Here is a tiny trained network, its code and every weight. The questions are about switching its units off for an input and a class, where a switched-off unit gives its printed mean instead of its output.

import numpy as np


def w(rows, s, z=0):
    codes = np.array(rows[::2]) - 128.0
    scale = np.full(codes.shape[1], s)
    scale[-1] = z or s
    return codes * scale


def norm(h):
    return h / np.sqrt((h * h).mean(-1, keepdims=True) + 1e-5)


def f(y):
    return np.maximum(y, 0)


def log_softmax(a):
    a = a - a.max(-1, keepdims=True)
    return a - np.log(np.exp(a).sum(-1, keepdims=True))


def net(x, mask):
    res = np.array(x, float).reshape(1, 6) / 4 @ E
    u = 0
    for l in range(2):
        y = f(norm(res) @ A[l][:, :-1].T + A[l][:, -1])
        res = res + np.where(mask[u : u + 8], y, B[l][:, -1]) @ B[l][:, :-1]
        u += 8
    return log_softmax(norm(res)[-1] @ U[:, :-1].T + U[:, -1])


A, B = {}, {}
E = w([
[150,122,94,103,164,188,237],'x0',
[114,45,112,172,116,170,63],'x1',
[121,211,83,203,108,69,217],'x2',
[152,75,170,157,232,72,198],'x3',
[203,123,9,132,3,53,136],'x4',
[255,140,122,201,211,188,126],'x5',
],0.0079)
A[0] = w([
[188,129,97,106,104,155,149,30],'0.n1',
[98,103,100,77,84,207,148,45],'0.n2',
[227,126,86,81,106,136,136,41],'0.n3',
[161,103,102,110,72,156,2,134],'0.n4',
[201,209,96,169,71,99,116,75],'0.n5',
[84,175,180,30,148,162,137,253],'0.n6',
[127,100,171,111,212,101,183,81],'0.n7',
[162,175,153,192,216,175,142,135],'0.n8',
],0.021,0.0023)
B[0] = w([
[117,118,118,119,150,117,196,174],'0.n1',
[78,82,43,130,115,166,110,184],'0.n2',
[189,89,113,172,136,135,170,196],'0.n3',
[125,74,246,97,174,140,91,252],'0.n4',
[148,193,61,111,115,80,75,218],'0.n5',
[110,161,118,61,133,121,71,213],'0.n6',
[207,101,125,101,179,80,148,212],'0.n7',
[77,152,166,132,112,251,130,241],'0.n8',
],0.025,0.015)
A[1] = w([
[152,81,195,244,143,203,255,3],'1.n1',
[166,179,134,113,182,192,146,55],'1.n2',
[231,129,175,227,88,173,72,128],'1.n3',
[46,129,43,129,57,126,134,78],'1.n4',
[114,192,94,235,62,18,191,77],'1.n5',
[169,98,107,146,206,26,109,85],'1.n6',
[93,169,172,96,157,149,131,77],'1.n7',
[25,49,214,182,51,106,35,123],'1.n8',
],0.017,0.0041)
B[1] = w([
[164,72,99,245,148,79,250,211],'1.n1',
[84,127,187,217,105,122,103,227],'1.n2',
[65,134,102,53,233,70,184,186],'1.n3',
[17,151,76,146,128,84,180,173],'1.n4',
[226,240,193,159,1,158,85,181],'1.n5',
[153,91,126,125,128,27,125,212],'1.n6',
[137,63,193,162,68,142,93,216],'1.n7',
[119,222,222,134,94,227,99,247],'1.n8',
],0.021,0.011)
U = w([
[181,209,71,178,38,79,142,35],'0',
[166,92,112,74,152,15,104,74],'1',
[22,159,3,113,89,126,123,24],'2',
[137,62,124,222,145,140,236,136],'3',
[66,116,193,109,144,199,82,254],'4',
],0.015,0.0028)

Each question gives the input, the list of numbers given to net, and the class t.
The units are the neurons (one row each of A and B). Each row of codes is followed by its name. A weight is (code - 128) times the scale printed after its matrix; where a second scale follows, it is the last column's (A, B and U).
mask holds one flag per neuron, layer by layer. A switched-off neuron (its flag False) gives its mean, the last column of its row in B, instead of its output. The means were averaged over made-up inputs and are rounded, as every weight is.
A unit's drop is (log p(t) with every unit on - log p(t) with that unit switched off) / (log p(t) with every unit on - log p(t) with every unit switched off).
The circuit of an input: a set's keep is (log p(t) with only the set's units on - log p(t) with every unit switched off) / (log p(t) with every unit on - log p(t) with every unit switched off). Starting from the 12 units with the biggest drops (on a tie, the unit counted first), units are removed one at a time, each time the one whose removal leaves the highest keep (on an exact tie, the one counted first), for as long as the keep stays at least 0.8.
units of the circuit, in order: the units of the circuit, biggest drop first
most important unit: the unit with the biggest drop
k most important neurons: the k neurons with the biggest drops, biggest first
top k neurons in layer l: the k neurons of layer l with the biggest drops, biggest first
input [-3,3,7,6,4,6], class 0: top 4 neurons in layer 0 => (0.n5, 0.n4, 0.n2, 0.n6)
input [5,-4,4,5,-2,-2], class 3: top 3 neurons in layer 0 => (0.n5, 0.n8, 0.n7)
input [0,-1,-3,-6,5,3], class 1: 3 most important neurons => (0.n5, 0.n8, 0.n3)
input [2,-8,-7,-1,0,-4], class 2: most important unit => 0.n4
input [0,8,-3,2,2,7], class 3: units of the circuit, in order => (1.n1, 0.n6)
input [7,2,3,6,-7,0], class 3: 4 most important neurons => (0.n5, 0.n8, 0.n7, 1.n1)
input [-7,0,6,-1,-2,-8], class 2: 2 most important neurons => (0.n4, 0.n7)
input [5,1,4,-8,-4,3], class 2: units of the circuit, in order => (0.n4, 0.n2)
input [7,-2,-5,5,2,0], class 3: 2 most important neurons => (0.n5, 0.n3)
input [6,-6,2,5,-7,8], class 3: units of the circuit, in order => (1.n1, 0.n7, 0.n8)
input [8,5,-4,8,-4,0], class 3: 2 most important neurons => (0.n5, 0.n8)
input [8,-8,2,8,5,-7], class 1: 2 most important neurons => (0.n8, 0.n7)
input [-2,-7,6,-4,0,-8], class 2: units of the circuit, in order => (0.n4, 1.n4)
input [8,2,-5,6,3,-7], class 1: 2 most important neurons => (0.n7, 0.n8)
input [-5,2,4,2,-3,0], class 3: 3 most important neurons => (0.n6, 0.n5, 1.n1)
input [5,-6,5,-2,7,-5], class 0: most important unit => 1.n5
input [-5,-5,-2,5,7,-6], class 0: 2 most important neurons => (0.n4, 0.n8)
input [-7,-8,-5,2,4,7], class 1: 2 most important neurons => (0.n5, 0.n3)
input [8,3,6,-6,4,-1], class 0: 2 most important neurons => (1.n5, 0.n8)
input [2,-3,-3,-3,8,3], class 1: most important unit => 0.n5
input [-1,-5,5,-2,-7,-7], class 1: top 2 neurons in layer 0 => (0.n8, 0.n4)
